[633, 852, 51, 606, 830] --> 633

[-42, 49, 48, 34] --> 34

[7, 3, 1, 2, 5] --> 3

[198, 226, 2, 230] --> 198

[245, 3, 65, 106] --> 65

[[427, 170, 201, 274, 869, 269, 290],
 [537, 311, 298, 351, 617, 363, 408],
 [377, 468, 513, 435, 335, 479, 457]] --> 537
---
[71 22 32 92] ⇒ 22
[153  95  37 194  22  79  44] ⇒ 95
[4 8 0 5] ⇒ 8
[ 353   -8  483  536  605 -192 -648] ⇒ -8
[7 7 7 1 8] ⇒ 7
[193 705 664 904 935 961 574] ⇒ 705
[-256  531 -642   52 -198  337 -926] ⇒ 531
[ 79 228 222 246 178  14 152] ⇒ 228
[  46 -270 -232 -215  533 -544 -634] ⇒ -270
---
 49   -5   -3   -3   11  -57  -12
-64    4    9    3   31  -86   16
ans = -57

41  39  76  63 ans = 76

 1  68   4  13 ans = 4

-65  -70  -50   68 ans = -50

 75  -27    8    2  -11   -7 ans = -11

-36   72  -76   24 ans = -76
---
array([[5977, 6421, 6075, 7902],
       [5710, 5217, 7013, 8093],
       [6506, 7612, 2593, 7993]]) ==> 7013

array([[6, 7, 7, 2, 4, 5, 1],
       [6, 2, 6, 6, 6, 1, 4],
       [3, 2, 2, 3, 5, 1, 3]]) ==> 1

array([[446, 514, 536, 439, 236, 550],
       [374, 532, 521, 394, 137, 590],
       [272, 504, 227, 450, 976, 475]]) ==> 137

array([[74, 72, 40, 88, 62, 57, 69],
       [95, 47, 54, 46, 24, 48, 55],
       [68, 73, 97, 73, 76, 94, 54]]) ==> 48

array([[ 31, -20, -32,   1,  45, -17, -35],
       [-44, -43, -46, -25, -47, -46,   5],
       [-29, -34, -35,  -7, -17, -38, -16]]) ==> -46

array([[3, 5, 2, 0, 7],
       [0, 2, 6, 4, 3],
       [2, 1, 5, 7, 2]]) ==> 4
---
[[ 62  54  62  -4 -12 -18]
 [-16 -59 -47  12  32 -68]] result: -47

[[-15 -28   1 -29   0 -71]
 [-14 -26  -1 -27 -28 -78]] result: -29

[[ 61 -42 -24  -2   6  12 -17]
 [ 12  -3 -14  -7   8  -3   5]
 [ 18 -30   1 -27  10  -8 -21]] result: -27

[-32  -8  53 -71] result: -8

[[ 13 -21 -40 -11]
 [-48 -38  28  18]
 [-24  74  -4  -1]] result: -38

[-58 -68 -13 -34  16 -70] result: -58

[[ 62  14  46  49  10]
 [ -7  15 -50   6 -71]
 [ 24  28 -15 -44  73]] result: -44
---
[[ -9  22  16  20 -26  48]
 [  9 -30 -20 -20  45 -65]
 [  7   1  -9 -18   6 -34]] value 48, 7

[-37  -7  23  79  28] value 28, -37

[[ 59 -31   7  44  63]
 [ 40  45  22  16 -60]] value 63, 40

[[ 56  41  56  25]
 [ 20 -85 -28  39]] value 25, 20

[ 33 -73 -44  22  69  10] value 10, 33

[[ 63 -71   7  25  25  77  71]
 [ 63 -70   4  22  21  78  72]
 [-66  44  33  51  56 -86  -3]] value 71, -66

[-74 -55  74 -35] value -35, -74

[ 83  64 -31  -3  74 -45] value -45, 83
---
[[ 80 -63 -15  -1]
 [ 12  49 -54  53]] yields -63

[[-11   9 -27  -4  -2  -2 -18]
 [-34   0  45  41 -85 -20  11]] yields 9

[[  3  16   0  13 -62]
 [  0   6  12 -19 -60]] yields 16

[[ 67  62  36  52  46  41  62]
 [-33  18 -33  31 -18 -26 -35]] yields 62

[[ 15  26  22  30 -24   3]
 [ -1  27  24  34  30  66]] yields 26

[[-13 -11  22 -12   1 -12   5]
 [ 54 -77 -46  58  18 -82 -30]] yields -11
---
(45, -49, 37, 24) | 37
((839, 19, 369, 232), (503, 153, 631, 824), (852, 128, 403, 616)) | 403
(2, 9, 3, 1) | 3
((4, 71, 20, 26), (3, 86, 26, 57)) | 26
((3933, 5517, 9030, 8883), (9589, 6466, 1682, 3845)) | 1682
((223, 227, 143, 210), (245, 15, 72, 75)) | 72
((4, 1, 6, 6), (7, 6, 9, 3)) | 9
((52, 68, 87, 25), (85, 58, 65, 60), (5, 50, 94, 23)) | 94
---
-63   63  -58   45 Answer: 45
-48   34   32   81 Answer: 81
-42   -2   61  -20 Answer: -20
 49  -57  -24  -64 Answer: -64
-65   15    8  -19 Answer: -19
-65    6  -15  -58 Answer: -58
 49  -80   75   54 Answer: 54
---
[-0.03 -0.10 -0.08 -0.12 -0.12  0.19] yields 0.19
[-107.92  123.67  172.43  190.47  -85.96    0.19   98.17] yields 98.17
[-95.50 114.03  68.06  55.64  86.70] yields 86.70
[-0.123 -0.006 -0.052  0.151] yields 0.151
[ 1.5 -1.0 -0.2 -0.3 -0.9 -1.1  0.0] yields 0.0
[ 0.171  0.141 -0.124  0.050] yields 0.050
---
[[-17 -69  -7  15  19 -17 -23]
 [-16 -71  -5  16  18 -16 -22]] ans = -23

[[-67  61 -51  30  53  77]
 [-30 -66  21  71  12   1]
 [ 17   2  84  28 -54  -8]] ans = -54

[[ 21   0  15  39]
 [ 61  27  44  32]
 [-59  17  83  -5]] ans = 0

[-50 -39  79 -28] ans = -28

[-13  69  16  -4 -14] ans = -4

[[-28 -74 -46  -3  18 -67]
 [ 77 -10  62  39 -11   1]] ans = -46

[[ -7 -35  12  34 -44  -3]
 [ 52 -10   1  42  65 -14]
 [-17 -14  38  62  34  10]] ans = -17

[ 13 -71 -48  -3  47 -16] ans = -16
---
[[-75  38 -30  -8   5   6 -21]
 [-80  20 -18  -4  15  13  -9]
 [-81  30 -31   4   9   5  -3]] -> -18

[[-71 -23 -57  22 -22  24]
 [ 44   5  39 -16   0 -21]
 [-31  -6 -28   6 -14  12]] -> 39

[[-36 -17 -45  83  -6]
 [-40 -18 -44  82  -3]
 [-50 -19 -40  79   6]] -> -44

[[  0   4  24   1]
 [-41 -69 -52 -44]
 [ 29  12  36  14]] -> -52

[[-10 -17  15 -18 -11 -24]
 [  4 -15 -32  -7  11  29]
 [ -1 -14   1   8  68  -3]] -> -32

[[ 33 -18  39   7 -27]
 [ 18  50  -1  -6 -21]
 [ 72 -19  14 -33  -7]] -> -1
---
[[-64  62   1  -7  16 -45]
 [-81 -12  41 -14 -22  58]
 [ -4 -25  29  29 -12 -20]]: -64, -20

[ 76   7  47  22 -55  27 -45]: 76, -45

[-1 -3  1 74  8]: -1, 8

[  8 -17  43 -85 -73  -7]: 8, -7

[ 71   5 -25  81   0]: 71, 0

[ 21  27  31 -64 -24]: 21, -24
---
[1.05, 1.33, 1.09, -0.10, -1.00] -> 1.33, -1.00
[[-18.89, 13.67, -8.91, -11.15, -9.28, -20.32], [-3.37, -0.40, 9.95, -1.45, -8.41, 2.24]] -> 13.67, -20.32
[[-1.438, -0.411, 0.433, 0.681, 0.467, 1.048, 1.818], [-2.109, 0.591, -0.011, -0.089, -0.490, 1.413, 0.908], [-0.053, 0.453, 0.352, 0.567, 0.369, 0.683, 0.655]] -> 1.818, -2.109
[-107.08, -24.66, 145.69, 98.81, -139.32] -> 145.69, -139.32
[[135.04, -60.21, -39.44, -149.88], [-202.97, -16.74, 57.37, 20.27]] -> 135.04, -202.97
[0.11, 0.06, -0.14, -0.15, 0.12, 0.13] -> 0.13, -0.15
---
[[-1.837 -2.207 -0.352 -1.348  0.682 -1.822 -1.018]
 [-1.857 -0.042 -1.401  0.218  1.324 -0.554  0.552]] out -2.207

[[-0.774 -1.083 -1.036 -1.216 -0.728 -0.885]
 [-1.878 -0.681 -1.011  0.574 -1.419 -0.833]
 [-2.278 -0.485 -0.986  1.273 -1.659 -0.838]] out -0.681

[[-0.088  0.042 -0.184 -0.064]
 [-0.225  0.119 -0.204  0.099]
 [-0.109  0.113 -0.126 -0.122]] out 0.119

[[ 0.059  0.095  0.114  0.004  0.116]
 [ 0.118 -0.104 -0.026  0.093 -0.134]] out 0.095

[[-12.6   3.5  -4.8  -8.9]
 [ 17.2  -4.1  -3.3  12.6]
 [  2.6   0.1  13.7  16.7]] out -4.1

[[  4.761   9.297   6.920  -0.889  -0.956   7.549  11.079]
 [-17.831   3.084   5.224 -14.258   2.879  19.867   4.849]] out 9.297

[[ -0.1  -5.6   1.7 -12.8   7.1 -13.0 -12.2]
 [ 14.5 -15.3 -18.6   8.6  -7.9 -13.1   1.0]
 [  1.7  -7.6   5.2  -2.8   8.2 -17.7  -6.3]] out -15.3

[[-2.05  1.10  0.37  1.68  1.31  1.15]
 [ 1.37  1.89 -1.98 -2.25  1.48  1.74]
 [-1.65  1.92 -1.74  1.80  1.86  1.87]] out 1.89

[[-10.847  -4.239 -10.790  -4.947  13.191   7.357]
 [ -6.818  10.835 -20.605 -15.443  -1.155  17.753]] out -4.239
